Below are the code and all the weights of a small trained network. Each question names an input and a class and asks about switching units off, where a switched-off unit gives its printed mean instead of its output.

import numpy as np


def w(rows, s, z=0):
    codes = np.array(rows[::2]) - 128.0
    scale = np.full(codes.shape[1], s)
    scale[-1] = z or s
    return codes * scale


def norm(h):
    return h / np.sqrt((h * h).mean(-1, keepdims=True) + 1e-5)


def f(y):
    return y / 2 * (1 + np.tanh(0.7978845608 * (y + 0.044715 * y**3)))


def log_softmax(a):
    a = a - a.max(-1, keepdims=True)
    return a - np.log(np.exp(a).sum(-1, keepdims=True))


def net(x, mask):
    res = np.array(x, float).reshape(1, 3) / 4 @ E
    u = 0
    for l in range(2):
        y = f(norm(res) @ A[l][:, :-1].T + A[l][:, -1])
        res = res + np.where(mask[u : u + 15], y, B[l][:, -1]) @ B[l][:, :-1]
        u += 15
    return log_softmax(norm(res)[-1] @ U[:, :-1].T + U[:, -1])


A, B = {}, {}
E = w([
[245,69,114,165,89],'x0',
[112,142,62,128,111],'x1',
[184,170,98,130,254],'x2',
],0.0079)
A[0] = w([
[170,100,138,133,89,41],'L0N1',
[158,123,223,106,139,85],'L0N2',
[158,104,118,101,197,33],'L0N3',
[126,105,2,93,109,93],'L0N4',
[181,131,89,174,127,95],'L0N5',
[139,136,126,114,121,4],'L0N6',
[161,136,208,111,135,47],'L0N7',
[76,195,91,128,136,104],'L0N8',
[87,134,140,137,60,94],'L0N9',
[174,205,114,111,166,124],'L0N10',
[117,135,91,123,115,19],'L0N11',
[155,135,214,123,137,9],'L0N12',
[126,118,180,118,135,75],'L0N13',
[106,133,42,123,113,32],'L0N14',
[174,84,85,170,135,34],'L0N15',
],0.011,0.0039)
B[0] = w([
[145,148,118,71,156,181],'L0N1',
[141,185,127,210,105,171],'L0N2',
[98,129,60,172,169,184],'L0N3',
[173,220,254,231,132,206],'L0N4',
[170,166,143,56,96,216],'L0N5',
[58,190,132,137,111,85],'L0N6',
[117,185,146,194,87,139],'L0N7',
[188,90,206,115,166,239],'L0N8',
[130,97,64,158,168,238],'L0N9',
[52,50,44,186,127,252],'L0N10',
[51,160,141,161,106,101],'L0N11',
[124,187,177,195,112,130],'L0N12',
[153,124,146,186,184,127],'L0N13',
[73,168,227,211,135,144],'L0N14',
[173,121,172,64,86,202],'L0N15',
],0.0069,0.0035)
A[1] = w([
[137,230,204,222,113,50],'L1N1',
[53,67,127,158,161,66],'L1N2',
[24,249,128,64,191,135],'L1N3',
[137,141,197,35,172,161],'L1N4',
[122,107,147,124,105,43],'L1N5',
[170,204,142,148,89,192],'L1N6',
[75,63,163,140,2,87],'L1N7',
[181,141,82,69,77,2],'L1N8',
[168,32,145,168,166,187],'L1N9',
[156,153,163,28,79,102],'L1N10',
[111,103,131,107,82,30],'L1N11',
[129,39,33,146,56,121],'L1N12',
[160,235,103,135,162,209],'L1N13',
[138,135,97,239,74,39],'L1N14',
[98,128,186,29,152,36],'L1N15',
],0.009,0.0031)
B[1] = w([
[74,144,178,141,137,207],'L1N1',
[123,129,156,60,128,203],'L1N2',
[254,145,118,134,15,252],'L1N3',
[98,116,112,84,145,180],'L1N4',
[157,145,115,127,177,116],'L1N5',
[67,163,152,117,120,197],'L1N6',
[174,160,19,194,179,253],'L1N7',
[103,131,186,75,142,157],'L1N8',
[58,178,124,89,98,228],'L1N9',
[97,129,133,100,179,166],'L1N10',
[175,147,124,144,209,126],'L1N11',
[66,144,140,95,154,232],'L1N12',
[68,108,109,164,67,204],'L1N13',
[117,106,166,79,135,169],'L1N14',
[139,125,153,77,144,150],'L1N15',
],0.0088,0.0044)
U = w([
[104,142,4,156,149,219],'0',
[197,161,150,37,68,183],'1',
[104,188,164,235,88,189],'2',
[18,138,163,77,155,181],'3',
[143,82,147,147,159,10],'4',
[141,82,148,146,153,25],'5',
[145,117,136,147,145,3],'6',
[131,71,144,139,155,18],'7',
],0.019,0.0074)

Each question gives the input, the list of numbers given to net, and the class t.
The units are the neurons (one row each of A and B). Each row of codes is followed by its name. A weight is (code - 128) times the scale printed after its matrix; where a second scale follows, it is the last column's (A, B and U).
mask holds one flag per neuron, layer by layer. A switched-off neuron (its flag False) gives its mean, the last column of its row in B, instead of its output. The means were averaged over made-up inputs and are rounded, as every weight is.
A unit's drop is (log p(t) with every unit on - log p(t) with that unit switched off) / (log p(t) with every unit on - log p(t) with every unit switched off).
The circuit of an input: a set's keep is (log p(t) with only the set's units on - log p(t) with every unit switched off) / (log p(t) with every unit on - log p(t) with every unit switched off). Starting from the 12 units with the biggest drops (on a tie, the unit counted first), units are removed one at a time, each time the one whose removal leaves the highest keep (on an exact tie, the one counted first), for as long as the keep stays at least 0.8.
units of the circuit, in order: the units of the circuit, biggest drop first
unit that matters most: the unit with the biggest drop
top k neurons: the k neurons with the biggest drops, biggest first
k most important neurons of layer l: the k neurons of layer l with the biggest drops, biggest first
drop of u: that unit's drop, to one decimal
input [4,3,-7], class 0: unit that matters most	L1N7
input [-8,0,7], class 1: top 3 neurons	[L1N3; L0N9; L1N7]
input [-8,8,7], class 1: top 3 neurons	[L1N3; L0N9; L1N7]
input [6,-8,-3], class 2: top 3 neurons	[L0N2; L0N7; L0N12]
input [-6,-2,6], class 0: units of the circuit, in order	[L0N10; L0N5; L1N3]
input [-8,3,-7], class 1: top 2 neurons	[L1N3; L0N10]
input [-5,-4,-4], class 1: top 2 neurons	[L0N10; L1N3]
input [8,-7,-8], class 0: 3 most important neurons of layer 0	[L0N4; L0N8; L0N5]
input [7,5,-7], class 0: top 2 neurons	[L1N7; L1N3]
input [4,2,3], class 1: 2 most important neurons of layer 0	[L0N15; L0N5]
input [-3,-5,-4], class 2: top 2 neurons	[L0N2; L0N10]
input [-6,7,0], class 2: top 4 neurons	[L0N4; L0N14; L1N3; L1N1]
input [-2,-7,-8], class 0: top 2 neurons	[L1N7; L0N4]
input [-1,-5,-6], class 0: units of the circuit, in order	[L1N7]
input [-2,-5,6], class 0: 2 most important neurons of layer 0	[L0N10; L0N4]
input [3,-4,3], class 2: 2 most important neurons of layer 1	[L1N2; L1N4]
input [-5,-4,0], class 1: top 2 neurons	[L1N3; L0N4]
input [-5,-1,-4], class 1: top 2 neurons	[L0N10; L1N3]
input [-5,7,5], class 2: 2 most important neurons of layer 0	[L0N4; L0N14]
input [3,8,-6], class 2: unit that matters most	L0N4
input [0,2,-5], class 0: drop of L1N7	1.0
input [-6,1,4], class 1: drop of L1N3	0.8
input [1,0,-1], class 3: drop of L1N3	0.2
